[128 = 0]
<101> [125 124 100 126 157 139 174 156 124 153 145 125 117 146 110 133 142 125
 119 115 131 151 152 136 191 157 137 129 147 103 125 132 137 141 125 150
 123 179 178]
<97> [131 120 121 119 113 129 152 136 146 149 115 141 107  98 118 110 124 133
 128 132 135 114 101 136 130 114 126 133 108 137 150 155 113 112 114 106
 123 145 104]
<89> [117  96 143 135 120 152 131 127 158 149 124 119 104 125 115 132 160 167
 152 105 136 117  78 110 136 112 124 140  98 159 122  82 164 115 159 123
 138 108 131]
[125 124 109 135 139 135 146 134 130 124 148 133 133 150 113 127 143 123
 139 106 139 146 142 149 159 148 127 111 137 117 131 124 121 127 111 150
 137 151 163] : <101>
<87> [113 103 128 120 106 130  99 116 148 154 115 125 127 120 119 119 133 120
  90 124 141 128 116 104 119 133 127 135 145 136 114 152 138 142 148 132
 118 118 135]
<100> [169 154  94 137 138 146  82 133  71 133 150  97 138 123 143 134 116  97
  75  72 138 108 132 130 164 160 104  85 158 157 177 118  99 136 114 103
 113  91 193]
<101> [127 117 120 220 134 160  83 132 147  96 164 142 151 122 110 103 157 125
 166 110 146  93 131 163  50 114 122  58 165 134 148 107  77 128  81 148
 173  75 143]
<89> [116 123 129 127 104 138 117 135 136 156 120 129 107 137 133 127 137 140
 143 116 125 117  86 116 132 129 135 139 121 144 110 103 157  97 117 114
 136 131 140]
[147 116 149 163 145 133  81  74 109  83 139 189 143 144 154 103 147 114
 171  76 102  80  96 156  44  87 112 110 112 169 106 101  61 133  98 158
 173  82 102] : <101>
[127 118 123 134 112 135 118 132 132 150 127 139 125 130 117 133 142 127
 107 117 143 122 123 119 120 132 131 126 133 120 132 131 134 134 129 128
 149 130 143] : <87>
<82> [143 129 129 133 113 119 130 129 103 132 132 123 129 116 141 122 130 116
 146 118 136 116 119 106 138 115 131 156 146 108 116 127 116 131 130 128
 129 130 123]
<97> [135 137 114 119 140 133 117 111 130 133 102 157 152 152 128 139 125 132
 128 113 124 145 118 112 112 144 133 149 149 152 118 127 136 124 132 146
 122 121 137]
[133 146 138 157 123 141 146 119 125 142 134 157 134 130 121 134 176 139
 142 111 148 108 101 142 156 139 129 113 133  95 159  89 138 132  78 114
 190 136 154] : <87>
<82> [146 153 148 133 120 123 128 134 131 150 113 123 125  75 115 107 133 115
 144 140 137 107 119 129 125 106 124 138 128 127 148 120 143 138 124  97
 136 130 142]
[133 148 136 117 173 117 142 148 105 120 129 142 132 135 133 135 119 129
 118 141 115 159 158 108 117 131 109 127 125 122 137 153  99 137  90 127
 124 144 157] : <89>
<90> [123 112 120 138 126  93 143  94  92 207  87 102  97 136 134 149 134 167
 101 146 144 109 106 108 116 158 157 173 118 171 124 143 137 133  48 137
 168 133 121]
[146 136 118 137 128 112 108 144 105 110 134 125 147 120 130 133 100 118
 179 115 108 124 136 147 110 118 140 135  90 127 134 143 125 109 152 127
 112 131  93] : <87>
[132 131 122 136 134 123 138 119 136 102 132 122 147 114 123 128 122 117
 119 129 140 131 137 141 127 126 125 123 136 115 139 132 120 149 137 138
 126 122 116] : <89>
[134 158 133 128 135 152 129 142 163  93 136 145 138 119 117 120  99 109
 134 133 134 147 133 128 130 125 128 114 138 100 148 113 124 120 163 126
 126 121 134] : <90>
[148 127  92 134 119 138  87  96  80 138 129 134 143 122 135 123 108 100
  93 109 158 127 159 121 175 151 106  82 150 139 145 161 112 142 102  91
 126  85 179] : <100>
[145 151 137 112 128 172 125 174 188   4 184 166 163 113 125  89 106  76
 169 101 101 165 166 154 139  92  98  66 154  63 147  99 110 120 248 107
  84 107 142] : <90>
[125 139 129 113 150 122 146 153 119  86 138  93 129 136 147 137  83 142
 150 164 116 142 162 119 130 119 133 138 115 150 120 130 112 119 147 126
  91 116 124] : <87>
[113 130 128 151 150 109 109 118 125  82 131 106 142 114 177 106 135  97
 127 138 129 144 144 136 123 118 102 151 115  96 157  87  93 131 137 128
 143 138 119] : <97>
[121 137 124 116  78 125  77 151 123 169 104 127 117 139 136 119 117 137
 144 139 123 126 107 118 134 133 150 143 136 129 103 117 169  78 104  99
 135 128 151] : <89>
[121 119 113 159 128  72 122 133 133 106 123 125 125 121 128  89 127 125
 124 126 121 114 126 138 121 127 109 141 100  98 144 107  76 111 132 132
 173 156  86] : <97>
[ 63 144 178 118 121  75 136 161 191 126 138 123 135 150 127 120 124 117
 135 154 110 100  87 140 121  92 138 147 168 111 122  65 123 133 129 164
 140 206  73] : <100>
[113 128 132 138 110 152 166 128 144 117 122 140 149 127 172 146 142 127
 188 146 141 142 119 132 144  74 137 126 174 144 133  75 123 144 136 134
 104 126 106] : <82>
[126 137 124 141 136 126 126 108 123 103 139 158 135 145 145 111 139 124
 151  97 114 112 119 136 115 117 129 127 122 147 119 116 107 125 116 143
 151 116 124] : <101>
<90> [127  93 114 131 112 116 120 129 100 151 132 130 130 130 132 122 148 128
 131 121 109 122 136 143 127 116 117 137 125 148 105 134 135 131 132 123
 113 138 126]
[163 132  91 133 102 133 136 113 116 138 105 126 122 166 117 140 108 128
 111 120 107 117 131 136 145 125 108 144 163 128 144 128 151 134 118 156
 115 107 130] : <97>
[131 130 135 156 149  92  94 118  92 112 130 111 133 139 127 121 110 100
 128 133 107 122 132 144 127 125 102 132 145  97 118  97 112 125 141 154
 146 143 144] : <97>
[124 127 130 132 136 114 138 112 114 165 101 111 107 138 130 150 125 148
 112 150 143 119 108 111 128 151 146 152 116 146 134 130 136 129  83 134
 148 127 131] : <90>
<88> [131 127 117 131 141 125 137 129 118 134 116 129 149 168 121 115 149 120
 144 129  98 100 134 118 158 178 112 132 133  98 130 144 132 141 123 132
 121 135 145]
<87> [131 137 128 134 117 140 131 123 130 141 133 141 131 116 117 126 152 135
 120 122 140 117 116 128 132 135 135 121 136 114 138 114 138 131 108 127
 150 130 143]
[118 117 161 100 143 144 140 142 148 141 134 146 118  82 133 134 156 143
 145 125 151 137 100 126 123 119 144 120 105 141 129 155 110 113 121  97
 103 135 113] : <97>
[138 126 124 152 201 121 209  87 141  93 180 119 153 115 103 122 138 124
 115  98 140 124 142 154 122 144  94 125 127 134 168 146  69 195 151 161
 105 133 109] : <89>
[129 133 142 156 116 151 154 117 120 151 133 161 109 118 117 138 196 147
 129 109 151 110  93 132 152 134 126 101 157  99 157  84 143 134  63 123
 215 147 171] : <87>
[120 114 107 126 133 148 153 154 127 171 135  92 126 123 110 134 127 132
 112 147 143 149 155 141 181 145 142 114 136 114 148 136 135 136 131 128
 105 153 165] : <101>
[117 102 145 132 169 157 181 125 146 117 128 123 133 120 104 144 153 153
 140 128 143 121 138  97 123 112 100 132 101 147 147 116 122 149 152 141
 142 104 126] : <89>
[134 137 124 129 142 121 139 115 122 113 130 142 132 139 129 125 140 122
 141 105 116 124 128 121 133 132 124 126 126 132 125 129 115 121 114 145
 128 130 129] : <101>
[134 179 128 120 113 102  93 150 114 161 137 135 120 158 152 108 100 113
 123 132 124 141 124 134 135 166 144 126 154 115 104 147 129 107  94  98
 114 166 147] : <89>
[128  98 167 152 176 124 130 123 105 131 139 145 108 105 114 104 103 158
 122 132 129 127  86 109 118 142 128 113 121 116 123  99 112 155 114 144
 186  75  67] : <88>
[136 172 140 125 146 150 140 131 158  88 111 130 133 123 116 130  95 122
 127 131 144 137 122 115 137 139 140 119 140 115 159 113 115 118 135 116
 141 120 124] : <90>
[139 158 129 135 189 107 160 135 109 111 164 146 141 143 135 125  99 104
  97 131 117 150 155 139 115 160 107 117 143 122 148 164  71 166 107 129
  96 168 130] : <89>
[145 154 132 142 172 108 155 129 125 129 179 135 130 145 131 112 111 111
 107 110 116 128 114 147 124 169 106 122 139 128 148 147  93 155 115 128
  95 154 137] : <89>
[148 100 121 146 159 152 123 113 111 134 158 140 142 142 138 111 132 113
 150  85 110  99 123 162 102 108 127  92 122 134 111 101  75 141 109 157
 160 119 138] : <101>
[ 98 102 152 133 128 100 131 100 164 141 141 120 148 158 104  89 128 140
 136 140 144 123 130 131 136 104 166 141 149 127 108 143 119 166  95 140
 135 175 125] : <100>
[121 142 145 138  59 120 135 164 133 122 122 124 108 165 119 145 141 108
 148 144 105 125 150 123 151 143 127 124 142 138 115 124 123 123 108 104
 108 139 134] : <88>
[117  65 131 150  92 149 141  88 183 108 125 106 123  92 108 124 171 154
 163  90 150  92  84 144 136 101 134 136 100 152 142  80 156 134 210 147
 140  80  89] : <89>
[125 131 135 125 142 129 161 121 135 129 128 145 124 138 135 125 156 142
 111 140 139 133 115 142 153 137 115 117 148 121 133 104 132 131  99 128
 151 132 143] : <87>
[117 118 161 133 159 118 123 140 129 132 137 140 124  87 110 128 150 144
 130 117 132 125 111 130 117 131 142  90  99 131 110 151  99 119 130 105
 122 163 125] : <97>
[120 103 153 144 149 122 114 119 150 147 128 133 126 138 131 127 124 136
 159 164 164 141 125 174 152 119 137 130 121  93 124  91 138 152 151 106
 112 119 164] : <82>
[126 145  81 147  90 118 172 117 163 122  82 118  95 100 150 108  96  96
 131 148 143  93 135 131 183 127 144 144 109 117 183 128  89 169 141  83
 150 112 130] : <97>
<88> [129 140 129 122 163 149 124 118 137 141 149 144 126  85 152 137 110 119
 135 135 129 153 137 124 123 125 128 138 137 117 126 127 111 123 132 128
 141 132 131]
[132  93 126 121 107 102 116 129 110 112 120 116 126 131 121 143 143 157
 100 101 169 104 103 141 128 111 135 107  94 168 134 139 151 128 113 135
 110 111 121] : <88>
[130 143 168 153 130  83  79 104 101 164 112 121 123 110 107  96 123 127
 114 146 116  98 123 120 126 153 146 155 103  94 133 133 103 141 113  95
 129 143 150] : <82>
[117 153  86 120 135 140 166 138 129 111 120 131 135 132 131 137 117 117
 118  95 114 132 140  98 109 130 100 114 134 158 126 146 140 114 126 164
 135 135 108] : <82>
<100> [122 124 133 124 118 128 147 140 129 118 120 145 119 108 142 137 128 119
 137 154 122 136 118 128 118 118 125 132 121 124 116 125 144 129 136 122
 125 120 100]
[147 120 113 164 117  94 161 131 124 135 140  99  98 117 115 106  98  99
 117 143 130  92 162 140 159 113 120  97 117  98 145 111 115 160 142 122
 164 142 139] : <97>
[141 122 123 144 120 125 118 128 123 136 114 124 163 159 113 120 132 130
 164 112 107 119 142 127 148 161 113 131 108 131 141 149 138 126 124 156
 130 134 171] : <88>

[25] [113 158 114 130 122 140  84  98 116 148 122 116 154 123 129 198 138 126
 149 145 106 135 110 120 162 145  92 131 132 118 174 101 125  66 109 126
 163 132 130]
[26] [114 169 169 109  78 126 163 123 153 140 114 102 146 112 168 113 156 188
 105 139 129 144 152 114 133 116 152 113 154 148 154 123  84 124 115 136
  69 130 159]
[43] [112 105 139 104 175 111 159 136 118  96 126 108 122 132 116  97  84 129
 122 106  93 122 150 140 118  88 111 151 155  99 143  96 156 119 129 203
 115 126 136]
[36] [140 125 129 128 126 120 124 128 132 124 136 122 133 116 133 140 121 131
 134 128 128 130 120 127 131 120 123 128 134 131 128 131 129 129 127 118
 134 125 122]
[50] [131 128 131 132 128 130 104 128 135 135 112 120 119 123 121 134 134 124
 132 131 100 104 127 118 103 143 131 123 125 120 132 134 123 134 110 132
 133 117 125]
[115  97 135 149 135 113 150 141 106 170 130 124 124 150 155  94 128 130
 108 127 173 170 168 142 125 143 116 108 123 148 117 116 122 134 118 119
 117 119 113] : [25]
[25] [150 156 137 112 144 176 111 143 145 134 148  98 119 140 148 135 115  86
 124 104 155 135 103 146 110 119  83 135 123 138 124 152 157 108 108 117
 113 101 144]
[22] [124 126 133 131 134 126 127 134 135 129 126 130 129 141 131 128 124 126
 118 132 118 135 129 127 120 130 129 130 124 128 126 133 131 134 130 138
 128 129 125]
[124 116 134 128 146 129 123 123 107 114 132 161 128 124 170  99 121 108
 133 109 111 157 125 114 141 129 126 139 132 159 148 133  79 139 126 128
 132 135 105] : [43]
[23] [121 137 138 128  97 118 152 154 148 139 105 141 150 122 109 126  98 133
 153 127 142 139 128 167 150 143 144 164 133  84 157 123 114 122 125 134
  86 118 119]
[28] [117  97  76 143 100 115 149 145 119 118 126 132 145 129 113 144 117 122
 125 132  93 105 160 131 117 105 142 123 145 134 126 113 137 110  72 117
 118 116 150]
[131 117 127 140 108 131 101 131 155 120 137 138 131 145 115 145 119 161
 100 145 118 147 158 122 123 110 126 103 139 114 117 122 128 121 150 128
 107 118 145] : [43]
[50] [138 126 111 108 124 154 124  96 108 123  94 131 132 159 141 113 122 154
 150 125 159 145 116 124 114 152 151 130 104 109 104 141 156 139 134  77
 114  89 120]
[115 102 164 113 120 132 133 139 157 101 135 121 152 127 129 145 127 133
 167 152 139 117 150  97 143 158 167 122 123 112 158 160 141 134 147 114
  86 133 132] : [28]
[31] [132 141 120 120 124 127 138 107 127 123 139 124 134 127 124 140 119 132
 129 136 141 120 130 133 141 142 123 126 118 122 117 129 138 137 130 128
 135 119 129]
[105  91 104 143 100  95 155  93  96 137  98 148 118 120 101 104 146 171
 126 145  74 114 139  90 136 129 197 115 153 113 139 114  96 149 158 141
 167 191 104] : [25]
[144 141 149 146 137 122  93 110 129 156 105 126 136 126 115 103 135 139
 151 118  60  87 125 131  73 156  83 117 138 101 141 157 120 159 103 144
 127  97 137] : [50]
[22] [152 128 122 113 118 115 130 137 108 101 126 106 169  80 155 114 126 135
 134 138 141 132 107 122 158 127 159 151 147 113 144 110 144 149 126 117
 108 130 137]
[139 167 150 133 149 127 146 155 106  79 160 120 172 103 184  86 128 124
  93 154 100 149 131  87 142 159 170 185 119 159 146 104 145 187 144 156
  88 133 179] : [22]
[161 129 125 127 126 124 127 136 132 126 149 123 133 111 138 163 115 131
 137 125 132 125 123 131 146 116 130 133 122 125 113 128 136 139 125 124
 147 132 131] : [36]
[28] [169 141 102 151 163 120  89 125 129 161  92 142 123 108 126  84 149 110
 126  95 132 131 123 176 100  78  82 142 127  83 103 105 118 146 145  92
 181 151 107]
[170  96  42  71  83 118 142 108 115 156  86 108 141  65  97 135 140 135
 202 136 177 102 141 160 192 140 145 103 169 123 144 104 137  62  98  76
 119  96 130] : [22]
[129 144 114 155 113 113 117 120 127 163 119 148 149 114 148 110 176  83
 142 132 160 165  87 131 128 182 137 111 110 167  92 178  98 142  92  60
 172 138 111] : [43]
[38] [145 120 149 104 104 154 115 120 137 129  89 142 130 102 108  97 119  86
 110 103 133 149 172 179  84 136 149 209 166 125  91 133 186 153 118  47
  96 158  97]
[31] [111 123 122 131 125 133 147 112 125 120 131 128 125 130 129 139 128 150
 135 142 137 122 119 129 132 135 135 131 132 136 133 136 143 144 114 138
 128 102 125]
[23] [137 118 119 137 125 132 109 127 123 146 128 109 108 138 126 143 112 138
 132 106 118 122 146 132 102 122 137 127 120 144 133 126 136 118 102 128
 140 139 124]
[131 124 121 154 103 109 133 153 147 158  96 108 131 132  91 153  81 144
 164  82 136 124 151 176 120 143 150 165 114 108 164 115 123 119  88 124
  93 143 113] : [23]
[129 132 117 119 157 115 106 131 118 127 109 169 115 124 116 125 164 115
 117 102 139  99 142 143 130 113 137 139  96  75 116 112 105 141 153  69
 163 154 125] : [28]
[131 111 105 141 128 132 111 125 121 149 140 128 126 139 123 114 128 106
 101 123 131 135 156 151 123 157 135 158 144 101 110 144 156 127 131 123
 119 156 127] : [38]
[26] [124 123 123 131 135 128 129 127 131 130 132 121 127 132 127 130 124 131
 118 126 127 126 129 137 126 133 120 133 122 123 122 133 131 127 133 127
 127 125 130]
[120 106  90 118 114 142 131  94 151 195 104 161  65 154  65 157 140 129
 169 116 134  96 167 158 130 137  89  83 129 158 116 144 112  60 116 121
 148  87 138] : [22]
[128 131 125 141 129 130 132 134 131 125 124 128 133 129 124 129 123 133
 124 125 126 124 130 146 127 137 109 121 127 130 129 139 127 120 127 125
 123 117 133] : [26]
[130 144 143 108 105 126 133 119 138 125 123 129 132 123 146 136 142 130
 128 131 129 133 131 106 131 123 155 131 141 128 141 114 121 132 119 132
 106 141 129] : [26]
[119 139 130 108 103 125 159 125 129 129 142 131 132 129 114 129 140 130
 114 116 124 125 103 124 121 121 134 109 115 135 141 133 136 117 129 146
 150 137 130] : [28]
[129 130 125 132 131 127 129 130 128 120 128 130 129 133 122 126 129 132
 128 133 130 129 130 134 130 128 120 134 127 125 129 131 125 127 133 127
 137 125 136] : [26]
[142 116 109 157 156 108 103 136 108 131 114 131 128 119 127 106 124 107
 171 110 115 122 134 128  96 127 114 142 159 132 140 135 115 152 117 109
 125 129 128] : [28]
[132 102  77 113  99 139 128 102 141 167 102 139  97 120  80 139 138 125
 179 127 148 103 147 157 152 124 106  93 135 134 119 128 126  71 110 106
 145  98 123] : [22]
[132 106 111 146 159 126 115 142 113 123 133 137 118 137 102 135 102 116
 137 120 132 122 128 150 122 134  88 125 114 124 121 146 133 122 137 123
 157 121 122] : [26]
[122 116 127 158 148 130 127 145 116 127 124 131 122 143 106 122 106 136
 123 127 128 131 140 168 113 143  67 111 104 115 129 162 128 116 133 123
 153 106 138] : [26]
[103  60 145 149 149 136 129 135 115 125  91 105 109 145 161 104 144 156
 147 137  92 143  92 132  77 107 136 120 160 146 186 146 122 142  99 144
 104  98 110] : [31]
[140  98  99 136 163 136 101 132 111 118 134 145 117 129 109 137 110  85
 141 119 135 117 111 124 131 125 123 144 109 117 117 125 155 136 134 123
 160 133 109] : [26]
[105 142 157 155 151 155 115 122 157 159 143 174  66 192 105 131 125 118
 115 122  80 120 169 121  91 146  86 122  96 172 120 150 108 129 135 157
 146 130 144] : [22]
[132 120 161 136 139 141 111 126 161 139 117 110 152 124 146 128 102 132
 159 150 138 141 150 121 138 130 145 139 142 114 140 142 151 121 137 146
  96 132 132] : [28]
[113 118 101 150 185 136 153 138 110 138 163 117 111 159 148 134 129 150
 133 152 121 124 120 101 141 141 110  77 109 119 172 138 111 113 121 185
 140 114 162] : [38]
[134 131 122 124 136 130 116 123 122 128 126 121 116 130 135 130 131 127
 125 126 116 127 133 122 123 123 119 123 132 139 117 128 129 129 131 127
 136 132 128] : [23]
[128 122 144 136 128 120 117 138 130 104 137 112 143 131 150 136 124 126
 117 123 130 143  97 123 115 105 130 126 126  91 126 134 124 141 126 132
 128 149 101] : [22]
[ 87 121 103 122 132 122 191  73 104  96 131 118 126 134 123 177 112 198
 133 164 176 113 114 125 138 167 161 134 112 148 140 135 176 174  89 151
 120  62 116] : [31]
[ 60 136 135 141 135 146 134 107 118 132  74 142 100 179 112  58 159 113
 110 129 113 122 144 116 100 156 138 125 135 124 143 118 123 106 144 161
 110 127 143] : [36]
[115 140 139 141 126 125 148 138 120 125 121 128 136 136 128 117 118 155
 114 135 129 137 153 161 116 144  87 114 120 124 132 155 108 115 137 121
 119 115 150] : [26]
[133 162 118 132 116 135 123 128 122 122 144 143 108 137 131 126 108 121
 123 119 139 125 113 136 137 140 115 114 101 147 109 138 133 125 159 102
 130 107 127] : [31]
[36] [119 130 131 132 122 120 120 128 131 136 120 143 107 133 128 115 128 131
 135 133 114 119 100  90 128 113 130 127 119 144 124 130 117 133 131 131
 113 117 151]
[139 115 132 129  82 146 136 141 127 178 159 161 111 126 157 180 152 122
 139 173 171 114 119  93 179 127 157 136  81 154 171 125 124 169 174 101
 120 126 127] : [43]
[43] [115 126 130 124 151 120 131 133 115 117 136 155 124 122 155  96 122 114
 129 114 103 157 130 124 140 119 121 141 140 144 144 124 106 140 126 146
 123 125 116]
[127 129 129 118 135 132 133 126 126 125 125 139 130 125 136 121 138 128
 127 140 121 128 126 120 133 128 119 121 138 130 126 130 130 135 135 125
 128 112 126] : [23]
[148 117 132 127 111 100 115 131 136 136 143 139 110 113 132 147 118 146
 136 145 122 120  78  88 145  93 126 117 109 160 104 137 110 142 136 107
 116 116 158] : [36]
[153  99 106 171 136 114  95 119 137 164 107  85 103 148 108 177  91 144
 149  67 124 117 169 147  86 138 146 129 102 145 137 116 148 113  68 117
 136 161 120] : [23]
[154 113  87 105 108 123 131 127 110 119 104 102 163  82 129 128 130 134
 157 131 160 120 113 141 175 130 152 129 157 102 139 106 135 116 115  98
 114 115 127] : [22]
